Below is a small trained network, with its code and all its weights. Each question gives an input and a class and asks what happens when units are switched off, that is, made to give their printed mean instead of their output.

import numpy as np


def w(rows, s, z=0):
    codes = np.array(rows[::2]) - 128.0
    scale = np.full(codes.shape[1], s)
    scale[-1] = z or s
    return codes * scale


def f(y):
    return y / 2 * (1 + np.tanh(0.7978845608 * (y + 0.044715 * y**3)))


def log_softmax(a):
    a = a - a.max(-1, keepdims=True)
    return a - np.log(np.exp(a).sum(-1, keepdims=True))


def net(x, mask):
    res = np.array(x, float).reshape(1, 2) / 4 @ E
    y = f(res @ A[0][:, :-1].T + A[0][:, -1])
    res = res + np.where(mask, y, B[0][:, -1]) @ B[0][:, :-1]
    return log_softmax(res[-1] @ U[:, :-1].T + U[:, -1])


A, B = {}, {}
E = w([
[255,136,70,183],'x0',
[100,48,72,170],'x1',
],0.0097)
A[0] = w([
[106,159,211,19,224],'n1',
[132,85,46,222,253],'n2',
[110,155,167,60,171],'n3',
[87,83,119,109,153],'n4',
[165,103,67,247,194],'n5',
[108,157,179,36,201],'n6',
[45,79,135,87,213],'n7',
],0.013,0.0063)
B[0] = w([
[216,123,4,82,244],'n1',
[36,143,212,132,246],'n2',
[170,121,90,101,188],'n3',
[121,86,124,192,170],'n4',
[64,205,186,48,238],'n5',
[196,116,47,94,214],'n6',
[143,57,97,188,234],'n7',
],0.012,0.011)
U = w([
[70,96,202,189,224],'0',
[85,254,212,38,79],'1',
[251,117,60,71,170],'2',
[139,53,109,226,5],'3',
],0.0095,0.0017)

Each question gives the input, the list of numbers given to net, and the class t.
The units are the neurons (one row each of A and B). Each row of codes is followed by its name. A weight is (code - 128) times the scale printed after its matrix; where a second scale follows, it is the last column's (A, B and U).
mask holds one flag per neuron, in row order. A switched-off neuron (its flag False) gives its mean, the last column of its row in B, instead of its output. The means were averaged over made-up inputs and are rounded, as every weight is.
A unit's drop is (log p(t) with every unit on - log p(t) with that unit switched off) / (log p(t) with every unit on - log p(t) with every unit switched off).
The circuit of an input: a set's keep is (log p(t) with only the set's units on - log p(t) with every unit switched off) / (log p(t) with every unit on - log p(t) with every unit switched off). Starting from all 7 units, units are removed one at a time, each time the one whose removal leaves the highest keep (on an exact tie, the one counted first), for as long as the keep stays at least 0.8.
circuit, biggest first: the units of the circuit, biggest drop first
top k neurons: the k neurons with the biggest drops, biggest first
drop when u is switched off: that unit's drop, to one decimal
input [-4,3], class 3: circuit, biggest first => [n7 n5]
input [1,3], class 1: top 2 neurons => [n7 n5]
input [-4,5], class 3: top 3 neurons => [n5 n7 n4]
input [-5,3], class 3: circuit, biggest first => [n7]
input [0,1], class 0: top 2 neurons => [n1 n5]
input [-2,3], class 3: top 4 neurons => [n5 n7 n2 n4]
input [-5,2], class 2: top 3 neurons => [n2 n1 n6]
input [-7,4], class 3: top 2 neurons => [n7 n4]
input [2,-1], class 1: top 2 neurons => [n7 n1]
input [-6,4], class 3: top 3 neurons => [n7 n4 n5]
input [-3,8], class 0: drop when n2 is switched off => 0.1
input [1,6], class 1: drop when n5 is switched off => 0.4
input [0,6], class 0: drop when n5 is switched off => -0.1
input [3,5], class 1: drop when n5 is switched off => 0.1
input [-1,4], class 0: top neuron => [n1]
input [-7,8], class 3: top 2 neurons => [n7 n5]
